Here is a tiny trained network, its code and every weight. The questions are about switching its units off for an input and a class, where a switched-off unit gives its printed mean instead of its output.

import numpy as np


def w(rows, s, z=0):
    codes = np.array(rows[::2]) - 128.0
    scale = np.full(codes.shape[1], s)
    scale[-1] = z or s
    return codes * scale


def norm(h):
    return h / np.sqrt((h * h).mean(-1, keepdims=True) + 1e-5)


def f(y):
    return np.maximum(y, 0)


def log_softmax(a):
    a = a - a.max(-1, keepdims=True)
    return a - np.log(np.exp(a).sum(-1, keepdims=True))


def net(x, mask):
    res = np.array(x, float).reshape(1, 5) / 4 @ E
    u = 0
    for l in range(3):
        y = f(norm(res) @ A[l][:, :-1].T + A[l][:, -1])
        res = res + np.where(mask[u : u + 5], y, B[l][:, -1]) @ B[l][:, :-1]
        u += 5
    return log_softmax(norm(res)[-1] @ U[:, :-1].T + U[:, -1])


A, B = {}, {}
E = w([
[218,197,254,103,96,153],'x0',
[144,127,94,169,158,75],'x1',
[174,38,189,73,193,153],'x2',
[142,105,161,86,65,59],'x3',
[244,32,50,129,112,129],'x4',
],0.0051)
A[0] = w([
[127,77,73,144,136,107,63],'0.n1',
[98,96,142,94,102,127,157],'0.n2',
[177,144,134,49,199,194,72],'0.n3',
[141,73,98,70,255,92,143],'0.n4',
[200,106,91,123,74,192,4],'0.n5',
],0.008,0.0019)
B[0] = w([
[114,145,197,66,106,183,217],'0.n1',
[102,64,106,89,110,148,170],'0.n2',
[90,99,92,209,33,114,210],'0.n3',
[229,136,156,154,253,6,252],'0.n4',
[185,91,150,112,245,86,200],'0.n5',
],0.0051,0.0039)
A[1] = w([
[154,181,204,141,70,98,228],'1.n1',
[240,155,75,162,233,141,242],'1.n2',
[115,13,188,104,94,88,81],'1.n3',
[106,145,219,184,129,175,17],'1.n4',
[51,63,144,177,253,110,245],'1.n5',
],0.0057,0.0012)
B[1] = w([
[127,65,46,153,178,197,221],'1.n1',
[111,38,45,90,159,135,253],'1.n2',
[160,107,102,2,194,184,187],'1.n3',
[117,181,149,155,78,154,174],'1.n4',
[225,87,91,178,189,117,248],'1.n5',
],0.0078,0.0048)
A[2] = w([
[111,213,137,205,140,192,6],'2.n1',
[121,243,118,180,178,166,54],'2.n2',
[224,96,180,129,74,106,154],'2.n3',
[110,237,179,159,43,123,138],'2.n4',
[2,127,26,142,93,82,185],'2.n5',
],0.0065,0.0026)
B[2] = w([
[44,120,184,210,145,138,198],'2.n1',
[68,64,222,162,153,138,201],'2.n2',
[49,109,46,51,235,66,185],'2.n3',
[143,53,71,199,170,98,199],'2.n4',
[255,191,143,79,15,66,255],'2.n5',
],0.0054,0.0042)
U = w([
[165,73,91,108,205,74,175],'0',
[85,136,139,62,115,202,34],'1',
[136,201,92,140,6,69,11],'2',
[56,132,150,225,132,141,251],'3',
],0.015,0.0027)

Each question gives the input, the list of numbers given to net, and the class t.
The units are the neurons (one row each of A and B). Each row of codes is followed by its name. A weight is (code - 128) times the scale printed after its matrix; where a second scale follows, it is the last column's (A, B and U).
mask holds one flag per neuron, layer by layer. A switched-off neuron (its flag False) gives its mean, the last column of its row in B, instead of its output. The means were averaged over made-up inputs and are rounded, as every weight is.
A unit's drop is (log p(t) with every unit on - log p(t) with that unit switched off) / (log p(t) with every unit on - log p(t) with every unit switched off).
The circuit of an input: a set's keep is (log p(t) with only the set's units on - log p(t) with every unit switched off) / (log p(t) with every unit on - log p(t) with every unit switched off). Starting from the 12 units with the biggest drops (on a tie, the unit counted first), units are removed one at a time, each time the one whose removal leaves the highest keep (on an exact tie, the one counted first), for as long as the keep stays at least 0.8.
circuit, biggest first: the units of the circuit, biggest drop first
unit that matters most: the unit with the biggest drop
top k neurons: the k neurons with the biggest drops, biggest first
k most important neurons of layer l: the k neurons of layer l with the biggest drops, biggest first
drop of u: that unit's drop, to one decimal
input [-6,0,-2,0,-5], class 2: top 2 neurons : 2.n5; 0.n4
input [-4,1,-6,-6,3], class 2: circuit, biggest first : 0.n4; 2.n5; 1.n1; 1.n3
input [-6,3,-7,-5,-3], class 2: unit that matters most : 2.n5
input [-1,6,-8,-5,6], class 2: circuit, biggest first : 0.n4; 2.n5; 1.n5
input [-5,-2,-7,-7,2], class 2: circuit, biggest first : 2.n5; 0.n4; 1.n1
input [-2,-7,-1,5,-4], class 1: top 3 neurons : 1.n3; 0.n2; 0.n3
input [-5,-7,-4,7,5], class 1: circuit, biggest first : 1.n5; 0.n4; 0.n1
input [-3,-7,-4,3,2], class 2: 2 most important neurons of layer 1 : 1.n5; 1.n1
input [5,-5,-1,-4,1], class 3: 2 most important neurons of layer 0 : 0.n3; 0.n4
input [4,-1,-2,-2,1], class 3: 3 most important neurons of layer 1 : 1.n4; 1.n3; 1.n5
input [1,-2,-1,7,-1], class 1: top 2 neurons : 1.n5; 0.n4
input [8,-1,8,-2,0], class 1: 3 most important neurons of layer 0 : 0.n4; 0.n3; 0.n5
input [-6,8,-7,-2,3], class 2: 3 most important neurons of layer 0 : 0.n5; 0.n4; 0.n1
input [-8,5,-7,-6,-5], class 2: circuit, biggest first : 2.n5
input [4,-4,-6,5,-8], class 3: 2 most important neurons of layer 1 : 1.n2; 1.n1
input [-2,-5,4,4,-7], class 1: drop of 0.n5 : 0.1
input [2,0,-1,3,-4], class 3: drop of 1.n2 : 1.0
input [3,4,2,-5,-3], class 3: drop of 0.n4 : 0.2
input [-1,-7,0,7,4], class 1: 2 most important neurons of layer 0 : 0.n4; 0.n2
input [-2,-1,-4,0,2], class 2: top neuron : 0.n4
